Below is a small trained network, with its code and all its weights. Each question gives an input and a class and asks what happens when units are switched off, that is, made to give their printed mean instead of their output.

import numpy as np


def w(rows, s, z=0):
    codes = np.array(rows[::2]) - 128.0
    scale = np.full(codes.shape[1], s)
    scale[-1] = z or s
    return codes * scale


def norm(h):
    return h / np.sqrt((h * h).mean(-1, keepdims=True) + 1e-5)


def f(y):
    return np.maximum(y, 0)


def log_softmax(a):
    a = a - a.max(-1, keepdims=True)
    return a - np.log(np.exp(a).sum(-1, keepdims=True))


def net(x, mask):
    res = np.array(x, float).reshape(1, 8) / 4 @ E
    u = 0
    for l in range(2):
        y = f(norm(res) @ A[l][:, :-1].T + A[l][:, -1])
        res = res + np.where(mask[u : u + 10], y, B[l][:, -1]) @ B[l][:, :-1]
        u += 10
    return log_softmax(norm(res)[-1] @ U[:, :-1].T + U[:, -1])


A, B = {}, {}
E = w([
[92,70,79,225,167,121,249],'x0',
[163,116,11,109,117,164,111],'x1',
[124,124,128,129,126,126,126],'x2',
[149,66,124,87,229,91,89],'x3',
[129,131,130,130,130,128,129],'x4',
[189,119,113,75,88,4,222],'x5',
[126,127,130,125,129,130,128],'x6',
[22,214,78,74,178,94,136],'x7',
],0.0019)
A[0] = w([
[51,155,99,199,22,155,190,76],'0.n0',
[112,205,106,114,135,115,135,6],'0.n1',
[85,116,209,128,148,153,165,88],'0.n2',
[138,101,104,171,156,99,231,33],'0.n3',
[63,94,221,162,146,108,196,87],'0.n4',
[69,94,106,194,175,203,117,113],'0.n5',
[85,18,99,141,225,77,111,91],'0.n6',
[39,169,70,139,185,118,206,118],'0.n7',
[127,80,3,121,117,196,175,83],'0.n8',
[193,61,149,195,132,181,200,104],'0.n9',
],0.0052,0.0019)
B[0] = w([
[179,119,162,124,206,168,188,232],'0.n0',
[110,58,157,104,169,128,95,158],'0.n1',
[148,140,84,162,153,112,87,178],'0.n2',
[67,191,104,167,55,112,206,216],'0.n3',
[162,146,67,161,178,84,92,217],'0.n4',
[61,196,132,176,85,192,109,234],'0.n5',
[162,138,171,132,175,172,206,223],'0.n6',
[94,9,138,115,129,115,103,252],'0.n7',
[157,161,117,181,189,55,87,222],'0.n8',
[94,2,151,110,138,110,102,241],'0.n9',
],0.0086,0.0035)
A[1] = w([
[152,97,30,158,166,142,107,107],'1.n0',
[207,223,56,203,166,42,67,20],'1.n1',
[239,197,168,90,223,210,230,40],'1.n2',
[152,80,125,123,159,41,207,129],'1.n3',
[2,126,95,61,174,121,139,107],'1.n4',
[157,53,127,163,36,141,108,55],'1.n5',
[106,106,195,195,179,116,162,135],'1.n6',
[155,157,70,44,35,52,203,53],'1.n7',
[192,122,172,127,138,121,96,126],'1.n8',
[171,201,151,11,86,127,54,5],'1.n9',
],0.0057,0.0012)
B[1] = w([
[138,186,209,72,65,88,171,184],'1.n0',
[158,204,170,128,174,10,64,170],'1.n1',
[213,159,77,71,136,216,208,172],'1.n2',
[98,173,148,156,139,229,48,242],'1.n3',
[227,32,180,132,80,112,119,189],'1.n4',
[130,75,175,64,198,96,118,158],'1.n5',
[158,165,61,23,55,76,123,255],'1.n6',
[99,165,169,161,149,247,28,166],'1.n7',
[115,107,99,130,91,103,159,167],'1.n8',
[60,113,52,198,118,78,254,188],'1.n9',
],0.0074,0.0053)
U = w([
[45,101,59,197,91,80,225,210],'0',
[145,2,182,66,118,106,72,225],'1',
[210,175,92,62,146,210,195,173],'2',
[158,222,143,129,156,10,65,1],'3',
[71,188,158,177,126,240,33,2],'4',
],0.0067,0.00044)

Each question gives the input, the list of numbers given to net, and the class t.
The units are the neurons (one row each of A and B). Each row of codes is followed by its name. A weight is (code - 128) times the scale printed after its matrix; where a second scale follows, it is the last column's (A, B and U).
mask holds one flag per neuron, layer by layer. A switched-off neuron (its flag False) gives its mean, the last column of its row in B, instead of its output. The means were averaged over made-up inputs and are rounded, as every weight is.
A unit's drop is (log p(t) with every unit on - log p(t) with that unit switched off) / (log p(t) with every unit on - log p(t) with every unit switched off).
The circuit of an input: a set's keep is (log p(t) with only the set's units on - log p(t) with every unit switched off) / (log p(t) with every unit on - log p(t) with every unit switched off). Starting from the 12 units with the biggest drops (on a tie, the unit counted first), units are removed one at a time, each time the one whose removal leaves the highest keep (on an exact tie, the one counted first), for as long as the keep stays at least 0.8.
units of the circuit, in order: the units of the circuit, biggest drop first
most important unit: the unit with the biggest drop
top k neurons: the k neurons with the biggest drops, biggest first
k most important neurons of layer l: the k neurons of layer l with the biggest drops, biggest first
input [3,3,1,-3,4,8,-4,-5], class 4: units of the circuit, in order -> [1.n3, 0.n3, 1.n7]
input [1,1,-7,7,1,8,5,-1], class 4: units of the circuit, in order -> [1.n3]
input [-5,2,-5,-8,0,-6,-7,5], class 2: units of the circuit, in order -> [0.n0, 1.n3]
input [-5,5,-7,-1,7,6,5,-4], class 4: 2 most important neurons of layer 1 -> [1.n7, 1.n6]
input [7,5,-4,4,-8,8,-5,2], class 4: top 3 neurons -> [1.n3, 0.n3, 1.n7]
input [4,-4,-3,6,1,6,-7,3], class 2: units of the circuit, in order -> [0.n6, 1.n2]
input [-2,2,-3,-2,-7,-5,-6,5], class 1: top 2 neurons -> [1.n4, 1.n3]
input [-6,-2,1,-8,-1,0,-2,2], class 2: units of the circuit, in order -> [1.n2, 0.n0]
input [5,-7,8,-2,-4,-7,8,5], class 3: 2 most important neurons of layer 0 -> [0.n4, 0.n2]
input [-2,8,4,6,7,1,7,-6], class 3: units of the circuit, in order -> [0.n7, 1.n1]
input [-8,-8,7,6,1,6,5,-2], class 0: top 3 neurons -> [1.n9, 0.n8, 0.n0]
input [-3,-5,4,-5,2,-3,1,-3], class 2: units of the circuit, in order -> [1.n2, 0.n7]
input [-8,5,2,-8,1,4,-2,4], class 0: top 2 neurons -> [1.n9, 0.n6]
input [-2,1,-4,6,4,-1,8,3], class 2: most important unit -> 0.n6
input [3,-6,1,-2,-8,1,-7,-5], class 3: 4 most important neurons of layer 0 -> [0.n4, 0.n7, 0.n2, 0.n3]
input [5,-6,3,7,-4,2,5,-5], class 2: top 3 neurons -> [0.n6, 0.n7, 0.n8]
input [-1,-1,-7,-3,-1,3,-3,-1], class 2: units of the circuit, in order -> [1.n2, 0.n0]
input [-2,2,-3,6,-6,2,-4,4], class 2: units of the circuit, in order -> [0.n6, 1.n2]
input [4,4,4,7,5,0,-5,7], class 1: top 2 neurons -> [0.n7, 0.n0]
input [-5,-4,-5,-1,-3,8,4,-7], class 4: units of the circuit, in order -> [1.n7, 0.n7, 0.n0, 0.n8]
input [6,-5,-4,-8,3,5,6,2], class 2: units of the circuit, in order -> [0.n0]
input [-6,-2,5,-8,5,-2,-3,-7], class 2: units of the circuit, in order -> [0.n7, 1.n2]
input [0,-7,5,-8,8,-2,-7,-8], class 1: top 4 neurons -> [0.n9, 0.n6, 0.n8, 1.n5]
input [5,1,-4,5,2,6,-5,-5], class 4: top 2 neurons -> [1.n3, 0.n3]
input [0,8,-3,1,1,5,1,4], class 3: top 3 neurons -> [0.n8, 0.n9, 1.n1]
input [7,7,-3,5,1,1,-8,8], class 1: top 2 neurons -> [0.n7, 1.n4]
input [5,-8,8,-7,-6,-7,2,-1], class 3: most important unit -> 0.n4
input [-6,0,1,4,-8,-4,1,-5], class 0: top 3 neurons -> [1.n9, 0.n7, 0.n9]
input [6,-8,-4,0,5,-7,-2,-4], class 3: top 2 neurons -> [0.n4, 0.n2]
